Below are the code and all the weights of a small trained network. Each question names an input and a target symbol and asks about switching units off, where a switched-off unit gives its printed mean instead of its output.

import numpy as np


def w(rows, s, z=0):
    codes = np.array(rows[::2]) - 128.0
    scale = np.full(codes.shape[1], s)
    scale[-1] = z or s
    return codes * scale


def norm(h):
    return h / np.sqrt((h * h).mean(-1, keepdims=True) + 1e-5)


def f(y):
    return np.maximum(y, 0)


def softmax(a):
    e = np.exp(a - a.max(-1, keepdims=True))
    return e / e.sum(-1, keepdims=True)


def log_softmax(a):
    a = a - a.max(-1, keepdims=True)
    return a - np.log(np.exp(a).sum(-1, keepdims=True))


def net(x, mask):
    ids = ['βγεηθμξπστφψω'.index(c) for c in x.split()]
    T = len(ids)
    res = E[ids] + P[:T]
    r = norm(res)
    for j in range(2):
        rows = slice(3 * j, 3 * j + 3)
        q, k, v = (r @ M[0][rows].T for M in (Q, K, V))
        z = softmax(np.where(np.tri(T) > 0, q @ k.T / 3**0.5, -1e9)) @ v
        o = O[0][rows]
        res = res + np.where(mask[j], z, o[:, -1]) @ o[:, :-1]
    y = f(norm(res) @ A[0][:, :-1].T + A[0][:, -1])
    res = res + np.where(mask[2:26], y, B[0][:, -1]) @ B[0][:, :-1]
    return log_softmax(norm(res)[-1] @ U[:, :-1].T + U[:, -1])


Q, K, V, O, A, B = {}, {}, {}, {}, {}, {}
E = w([
[57,119,142,71,96,185,200,154],'β',
[62,146,134,77,118,140,146,184],'γ',
[84,190,128,123,147,78,102,84],'ε',
[177,114,113,122,155,143,49,53],'η',
[68,128,136,57,114,145,101,73],'θ',
[177,106,102,116,136,146,72,27],'μ',
[130,141,160,131,172,75,62,37],'ξ',
[127,132,134,101,159,95,72,206],'π',
[78,97,162,69,101,109,217,173],'σ',
[205,98,68,129,134,142,114,208],'τ',
[205,136,84,170,149,61,105,104],'φ',
[106,126,129,129,92,59,219,94],'ψ',
[131,160,9,92,78,162,144,107],'ω',
],0.016)
P = w([
[87,163,155,200,123,179,93,121],'0',
[153,216,113,22,209,147,129,107],'1',
[54,74,80,176,182,124,114,122],'2',
[156,153,83,7,198,99,150,103],'3',
[110,82,133,172,38,81,81,135],'4',
[190,147,139,39,52,75,109,129],'5',
[92,38,89,153,105,78,109,124],'6',
],0.016)
Q[0] = w([
[148,148,113,29,194,119,152,117],'H1',
[41,1,44,150,117,66,99,123],'H1',
[165,146,154,77,29,97,92,133],'H1',
[196,216,219,159,118,202,145,134],'H2',
[192,200,164,78,81,121,146,136],'H2',
[107,91,136,148,20,95,66,131],'H2',
],0.024)
K[0] = w([
[183,119,240,165,129,164,152,136],'H1',
[166,58,46,87,6,36,135,117],'H1',
[110,35,101,121,241,118,165,117],'H1',
[69,202,80,124,205,232,112,141],'H2',
[67,144,115,154,208,201,148,74],'H2',
[116,24,67,101,209,50,158,130],'H2',
],0.023)
V[0] = w([
[128,84,253,116,185,105,113,160],'H1',
[144,124,82,125,113,188,104,196],'H1',
[81,104,140,82,105,173,117,98],'H1',
[88,177,63,123,97,119,108,82],'H2',
[146,104,188,134,152,125,134,81],'H2',
[146,134,58,146,78,166,193,121],'H2',
],0.034)
O[0] = w([
[167,52,252,140,197,157,171,57,16],'H1',
[209,163,126,152,17,120,99,132,111],'H1',
[50,131,160,76,71,133,71,82,206],'H1',
[120,129,116,162,127,63,216,39,253],'H2',
[179,88,64,125,89,89,65,147,116],'H2',
[85,181,128,159,154,182,113,20,87],'H2',
],0.016,0.015)
A[0] = w([
[97,84,125,163,125,119,82,165,125],'N1',
[162,179,139,97,118,137,137,148,58],'N2',
[115,112,91,186,111,134,130,108,127],'N3',
[157,147,118,104,124,114,166,81,106],'N4',
[74,74,110,225,148,138,106,171,90],'N5',
[83,110,132,172,112,146,96,137,202],'N6',
[116,166,106,72,166,110,101,123,73],'N7',
[143,80,166,93,144,126,121,129,99],'N8',
[143,128,149,137,98,120,95,107,108],'N9',
[107,65,138,174,135,102,142,132,82],'N10',
[110,112,142,105,100,104,136,114,131],'N11',
[89,91,162,214,89,160,128,122,44],'N12',
[146,142,103,79,147,138,159,143,148],'N13',
[181,163,145,100,106,148,130,145,49],'N14',
[188,163,119,54,120,105,157,120,115],'N15',
[165,142,132,26,150,100,113,139,116],'N16',
[104,81,155,250,91,173,104,189,2],'N17',
[161,115,139,120,150,121,108,177,122],'N18',
[123,129,104,97,174,113,126,148,148],'N19',
[111,95,128,245,123,136,131,166,38],'N20',
[154,158,172,88,125,135,159,111,21],'N21',
[170,185,114,120,121,113,146,146,155],'N22',
[134,194,142,59,151,137,148,113,146],'N23',
[82,114,161,162,128,132,110,164,45],'N24',
],0.028,0.0087)
B[0] = w([
[128,56,150,111,173,119,179,123,176],'N1',
[169,128,99,141,192,88,147,126,152],'N2',
[120,113,121,95,179,155,166,174,210],'N3',
[113,123,170,129,102,121,176,206,203],'N4',
[63,52,126,240,146,80,118,91,170],'N5',
[166,172,203,170,131,154,142,87,206],'N6',
[185,132,102,101,52,111,181,116,207],'N7',
[152,115,64,145,67,144,182,146,175],'N8',
[105,130,135,88,181,147,148,136,172],'N9',
[110,189,161,109,112,115,67,119,177],'N10',
[179,142,87,111,173,158,85,133,247],'N11',
[149,106,114,219,80,41,136,194,145],'N12',
[192,157,133,125,130,137,107,116,187],'N13',
[169,102,119,114,149,28,135,110,155],'N14',
[99,104,215,175,176,113,119,106,217],'N15',
[58,136,146,221,113,154,110,151,206],'N16',
[79,219,170,106,179,252,170,208,142],'N17',
[94,149,130,65,99,148,150,103,169],'N18',
[158,180,140,80,110,179,128,141,216],'N19',
[133,9,82,105,90,203,99,95,147],'N20',
[127,148,59,103,156,183,85,89,163],'N21',
[117,151,98,134,110,185,76,80,218],'N22',
[121,64,84,131,153,79,105,148,209],'N23',
[212,133,144,82,124,134,148,138,142],'N24',
],0.035,0.011)
U = w([
[121,133,168,35,117,161,55,47,153],'β',
[140,73,145,106,252,124,50,163,178],'γ',
[114,207,191,98,187,76,116,205,149],'ε',
[80,146,217,209,100,168,37,105,167],'η',
[74,14,131,106,74,54,90,151,191],'θ',
[85,190,58,166,37,122,103,163,111],'μ',
[76,123,190,76,106,223,147,202,185],'ξ',
[213,59,175,155,85,123,141,76,227],'π',
[107,42,63,159,121,230,85,105,51],'σ',
[224,150,115,180,167,30,66,116,87],'τ',
[175,224,132,149,206,238,111,142,2],'φ',
[184,117,56,45,156,110,193,136,21],'ψ',
[48,135,138,186,166,131,187,93,215],'ω',
],0.011,0.0036)

Each question gives the input, a string of symbols that net reads in full, and the target symbol t.
The units are the heads (3 rows each of Q, K, V and O) and the neurons (one row each of A and B). Each row of codes is followed by its name. A weight is (code - 128) times the scale printed after its matrix; where a second scale follows, it is the last column's (O, A, B and U).
mask holds one flag per unit, heads first, then neurons. A switched-off unit (its flag False) gives its mean, the last column of its rows in O or B, instead of its output. The means were averaged over made-up inputs and are rounded, as every weight is.
A unit's drop is (log p(t) with every unit on - log p(t) with that unit switched off) / (log p(t) with every unit on - log p(t) with every unit switched off).
The circuit of an input: a set's keep is (log p(t) with only the set's units on - log p(t) with every unit switched off) / (log p(t) with every unit on - log p(t) with every unit switched off). Starting from the 12 units with the biggest drops (on a tie, the unit counted first), units are removed one at a time, each time the one whose removal leaves the highest keep (on an exact tie, the one counted first), for as long as the keep stays at least 0.8.
circuit, biggest first: the units of the circuit, biggest drop first
unit that matters most: the unit with the biggest drop
top k neurons: the k neurons with the biggest drops, biggest first
heads that matter: for each layer, one digit per head in row order, 1 if its drop is at least 0.15 and else 0, layers parted by /
input σ μ β β β φ, target β: unit that matters most : H1
input φ ε η γ μ σ, target η: heads that matter : 00
input ψ θ η β γ, target γ: heads that matter : 01
input ψ ω γ, target μ: heads that matter : 10
input η γ π ψ π η, target π: heads that matter : 10
input ψ θ φ γ ε θ β, target β: top 3 neurons : (N11 N10 N16)
input σ η π, target π: heads that matter : 00
input ψ γ μ π μ σ, target μ: heads that matter : 10
input γ ξ θ π ε ω, target θ: heads that matter : 11
input π σ μ, target π: circuit, biggest first : (H2 N7 N6 N1)
input β η θ, target β: heads that matter : 10
input μ ε β ξ γ μ, target β: heads that matter : 11
input τ γ η, target φ: heads that matter : 11
input φ π π β π γ β, target ξ: circuit, biggest first : (H2)
input π τ φ ω ψ μ, target φ: heads that matter : 10
input ξ η β σ β ε τ, target φ: heads that matter : 11
input ψ β φ ε, target ψ: circuit, biggest first : (N7 H1)
input ψ σ γ, target ω: top 2 neurons : (N5 N11)
input ψ π μ, target ω: circuit, biggest first : (H1 N11)
input β ε ω ψ β τ, target ω: circuit, biggest first : (H2)
input η π ε ω, target η: circuit, biggest first : (N15 N16)
input σ θ θ γ φ, target σ: circuit, biggest first : (H1 N20)
input η φ β ψ φ θ, target β: circuit, biggest first : (H1 H2 N16)
input ψ π γ η τ γ ε, target φ: circuit, biggest first : (H1 H2)
